cols: C U V B N Q E J
z_865: [-44  30 -41 -20 -10 -41 -46  24]
z_189: [ -11    0  -62  -30  -36  -30 -100   31]
z_667: [ 10 -23  36  -1   6  32  69 -13]
z_303: [-32  30 -50 -14 -13 -44  62 -26]
z_569: [ -44   30  -41  -20  -10  -41 -110    2]
z_721: [ -32   30  -50  -14  -13  -44 -113   11]
z_189
[ -11    0  -62  -30  -36  -30 -100   31]
col: [ 2 11]
J
col: [ -46 -100]
E
col: [ 32 -44 -41 -44]
Q
col: [  6 -13]
N
z_667
[ 10 -23  36  -1   6  32  69 -13]

cols: F G R P L
z_386: [  0  12 -37  28   0]
z_748: [-58 -30 -65   0   0]
z_930: [ -2 -30   0 -33 -41]
z_98: [  0 -45  -9 -15   0]
z_924: [-57  -9 -20 111  27]
z_152: [-19 -32 -57 -31  56]
z_785: [ -13  102 -104   35  -41]
z_289: [ -5  66 -63  19 -27]
z_391: [ 70 -81 -14 -32   2]
z_690: [   4  117 -102   24  -62]
z_336: [ -43  -56   64  -59 -103]
col: [-30 -45  -9 -32 102  66 -81 117]
G
col: [-30 -30]
G

cols: W S X D
z_14: [28 11 -3 13]
z_281: [-70   6 -26 -26]
z_822: [ 68  93 -26 -68]
z_408: [-70   6 -19 -27]
z_165: [28 11 -9 13]
col: [ 68 -70]
W
z_281
[-70   6 -26 -26]

cols: Feved nesa Vame Nolaz luz Neso kamo dizak zelud Fuf
z_964: [  4  10   0  -3 -94 -55  38   3  26 -40]
z_62: [  2 -30 -17   9  20  12   0   1  15   2]
z_90: [-32   9  -6 -27 -15 -15 -13  52   5   1]
z_13: [ 41  24   7  45 -28 -27  12 -86 -58   7]
z_156: [-42  41 -13 -57   1 -11   6  45 -20  13]
z_348: [-12 -18 -32  24  31  20 -32 -26 -29  -8]
z_807: [ 15  13 -17   7 -18   6  20  -5 -15   7]
z_758: [-45  39  -7 -57 -55 -40  14  61 -14   6]
z_707: [ 19  28  26  14  48  14  21 -41  -3  39]
z_250: [ 51  28  32  28  86  41  37 -66  34  67]
z_947: [-48 -53 -45 -62   2  24  29  18 -26 -35]
z_635: [ 26 -20 -14  51 -64 -13  -5 -74 -37  -8]
col: [-58 -20 -29 -15 -14  -3  34]
zelud
z_807
[ 15  13 -17   7 -18   6  20  -5 -15   7]
z_348
[-12 -18 -32  24  31  20 -32 -26 -29  -8]
z_156
[-42  41 -13 -57   1 -11   6  45 -20  13]
col: [ 41 -18  13]
nesa

cols: H A M Y
z_834: [ 13 -67  62 124]
z_411: [ -6  25 -31 -58]
z_19: [ -15   -9  -68 -121]
z_330: [  7 -37  -9   2]
z_778: [  2 -17  33  66]
z_80: [   9 -115   17   49]
z_617: [  1 -32 -12 -12]
col: [ -9 -37]
A
z_778
[  2 -17  33  66]
z_834
[ 13 -67  62 124]
col: [  -9  -37  -17 -115  -32]
A
col: [ -58 -121    2   66   49  -12]
Y

cols: fure Furo Rigo Mek Tas
z_452: [ 18  67 -20 -97  58]
z_659: [  60   50   23 -102   38]
z_494: [  6  64 -75 -71  82]
z_83: [  60   50   23 -102  -30]
col: [ 38  82 -30]
Tas
z_659
[  60   50   23 -102   38]
col: [60  6]
fure
z_452
[ 18  67 -20 -97  58]

cols: bim Demer toz binak doke vota paze
z_646: [ 31  45 -63 108   7  12  66]
z_884: [ 59  21 -39  63   4 112  53]
z_611: [ 84 -17 -22  43  62  75 103]
z_107: [ 34 -16 -15  22  70 -65  85]
z_577: [ -4 -38  35 -86  18 -24 -26]
z_230: [ 98 -87  53 -53 112  64 104]
z_784: [ 33 -64  59 -73  41  52  14]
z_611
[ 84 -17 -22  43  62  75 103]
col: [-24  64  52]
vota
col: [-63 -39]
toz
col: [64 52]
vota
col: [ 85 -26 104]
paze

cols: vubi mumu dol dibed vis Sinoz takod dugam kivuz
z_620: [-2 44 48 -4  8 35  3 44 34]
z_495: [ -5 -15  14   9  28 -10  13 -25  35]
z_493: [ 2 23 28  7  6 11 -2 11 22]
z_58: [  6  67  53 -20   5  25   6  71  21]
z_685: [102   7  34 110 -93 103 -83 -16 -19]
z_16: [ 48   3   8  54 -50  59 -42  -5 -17]
z_92: [ 1 20 31 -7  0 20  7 19 37]
z_831: [-20 -69 -86  -2   1 -78  -4 -88 -50]
z_668: [  0  30   6 -12 -14 -16 -15   7  -3]
z_16
[ 48   3   8  54 -50  59 -42  -5 -17]
z_495
[ -5 -15  14   9  28 -10  13 -25  35]
z_831
[-20 -69 -86  -2   1 -78  -4 -88 -50]
col: [ 34  35  22  21 -19 -17]
kivuz

